Below is a small trained network, with its code and all its weights. Each question gives an input and a class and asks what happens when units are switched off, that is, made to give their printed mean instead of their output.

import numpy as np


def w(rows, s, z=0):
    codes = np.array(rows[::2]) - 128.0
    scale = np.full(codes.shape[1], s)
    scale[-1] = z or s
    return codes * scale


def f(y):
    return y / 2 * (1 + np.tanh(0.7978845608 * (y + 0.044715 * y**3)))


def log_softmax(a):
    a = a - a.max(-1, keepdims=True)
    return a - np.log(np.exp(a).sum(-1, keepdims=True))


def net(x, mask):
    res = np.array(x, float).reshape(1, 5) / 4 @ E
    y = f(res @ A[0][:, :-1].T + A[0][:, -1])
    res = res + np.where(mask, y, B[0][:, -1]) @ B[0][:, :-1]
    return log_softmax(res[-1] @ U[:, :-1].T + U[:, -1])


A, B = {}, {}
E = w([
[245,66,158],'x0',
[128,128,127],'x1',
[70,20,209],'x2',
[140,207,255],'x3',
[128,128,129],'x4',
],0.0081)
A[0] = w([
[125,131,118,111],'neuron 0',
[119,132,118,130],'neuron 1',
[252,76,145,177],'neuron 2',
[131,108,127,84],'neuron 3',
[146,81,149,16],'neuron 4',
[143,137,131,92],'neuron 5',
[130,138,116,169],'neuron 6',
[130,123,128,63],'neuron 7',
[146,147,201,140],'neuron 8',
[143,130,124,70],'neuron 9',
[129,129,126,119],'neuron 10',
[128,138,138,198],'neuron 11',
[127,138,135,60],'neuron 12',
[107,111,130,31],'neuron 13',
[122,125,127,82],'neuron 14',
[128,145,137,39],'neuron 15',
[153,124,155,107],'neuron 16',
[152,118,127,150],'neuron 17',
[128,150,142,49],'neuron 18',
[141,141,131,65],'neuron 19',
[124,124,130,39],'neuron 20',
[138,205,240,173],'neuron 21',
[61,33,193,180],'neuron 22',
[209,134,186,2],'neuron 23',
[131,120,128,66],'neuron 24',
[132,134,116,140],'neuron 25',
[109,113,129,25],'neuron 26',
[126,120,128,67],'neuron 27',
[166,89,161,91],'neuron 28',
[119,130,139,85],'neuron 29',
[131,129,126,174],'neuron 30',
[161,121,119,46],'neuron 31',
[117,114,136,127],'neuron 32',
[103,120,219,14],'neuron 33',
[127,125,129,33],'neuron 34',
[126,133,115,126],'neuron 35',
[126,135,138,94],'neuron 36',
[149,65,175,31],'neuron 37',
],0.03,0.007)
B[0] = w([
[133,122,131,129],'neuron 0',
[142,116,123,133],'neuron 1',
[146,151,247,251],'neuron 2',
[147,139,133,133],'neuron 3',
[178,92,132,156],'neuron 4',
[108,142,132,132],'neuron 5',
[128,100,134,143],'neuron 6',
[130,154,129,122],'neuron 7',
[95,63,128,195],'neuron 8',
[118,147,136,127],'neuron 9',
[127,129,129,127],'neuron 10',
[111,106,116,149],'neuron 11',
[115,157,117,125],'neuron 12',
[125,169,136,131],'neuron 13',
[135,139,123,124],'neuron 14',
[122,174,125,128],'neuron 15',
[128,113,137,152],'neuron 16',
[130,128,148,148],'neuron 17',
[124,174,125,135],'neuron 18',
[105,154,132,130],'neuron 19',
[125,178,118,121],'neuron 20',
[2,153,85,253],'neuron 21',
[249,145,48,246],'neuron 22',
[67,41,163,190],'neuron 23',
[139,164,132,124],'neuron 24',
[125,110,139,136],'neuron 25',
[126,169,134,129],'neuron 26',
[134,151,129,123],'neuron 27',
[155,78,139,174],'neuron 28',
[118,150,109,127],'neuron 29',
[128,115,131,138],'neuron 30',
[117,169,127,140],'neuron 31',
[136,140,125,138],'neuron 32',
[112,22,63,183],'neuron 33',
[128,170,124,121],'neuron 34',
[132,114,134,133],'neuron 35',
[116,144,118,128],'neuron 36',
[190,49,139,180],'neuron 37',
],0.078,0.022)
U = w([
[126,68,123,252],'0',
[42,226,90,176],'1',
[188,232,58,163],'2',
[109,166,1,14],'3',
[133,227,242,147],'4',
[38,161,209,32],'5',
[227,172,180,14],'6',
],0.0065,0.012)

Each question gives the input, the list of numbers given to net, and the class t.
The units are the neurons (one row each of A and B). Each row of codes is followed by its name. A weight is (code - 128) times the scale printed after its matrix; where a second scale follows, it is the last column's (A, B and U).
mask holds one flag per neuron, in row order. A switched-off neuron (its flag False) gives its mean, the last column of its row in B, instead of its output. The means were averaged over made-up inputs and are rounded, as every weight is.
A unit's drop is (log p(t) with every unit on - log p(t) with that unit switched off) / (log p(t) with every unit on - log p(t) with every unit switched off).
The circuit of an input: a set's keep is (log p(t) with only the set's units on - log p(t) with every unit switched off) / (log p(t) with every unit on - log p(t) with every unit switched off). Starting from the 12 units with the biggest drops (on a tie, the unit counted first), units are removed one at a time, each time the one whose removal leaves the highest keep (on an exact tie, the one counted first), for as long as the keep stays at least 0.8.
circuit, biggest first: the units of the circuit, biggest drop first
k most important neurons: the k neurons with the biggest drops, biggest first
drop of u: that unit's drop, to one decimal
input [-4,-8,1,-5,2], class 2: circuit, biggest first -> neuron 2; neuron 21; neuron 23; neuron 33
input [-2,7,8,1,-3], class 3: 3 most important neurons -> neuron 22; neuron 33; neuron 2
input [-1,-8,-8,8,0], class 1: circuit, biggest first -> neuron 21
input [4,-6,3,0,5], class 6: circuit, biggest first -> neuron 21; neuron 2
input [-5,2,8,1,1], class 3: 2 most important neurons -> neuron 33; neuron 2
input [-8,-7,-5,1,-3], class 1: 2 most important neurons -> neuron 22; neuron 2
input [0,-6,5,1,6], class 3: 3 most important neurons -> neuron 22; neuron 2; neuron 23
input [-7,1,5,0,-2], class 2: 2 most important neurons -> neuron 21; neuron 22
input [2,-5,0,8,-8], class 5: 2 most important neurons -> neuron 21; neuron 22
input [0,-8,-5,7,3], class 1: 2 most important neurons -> neuron 21; neuron 2
input [3,8,-3,-7,-4], class 4: drop of neuron 21 -> 0.1
input [-2,-6,2,-3,-5], class 2: drop of neuron 2 -> 0.3
input [-2,1,-7,2,0], class 1: drop of neuron 2 -> 0.3
input [2,-1,-2,-8,4], class 4: drop of neuron 21 -> 0.2
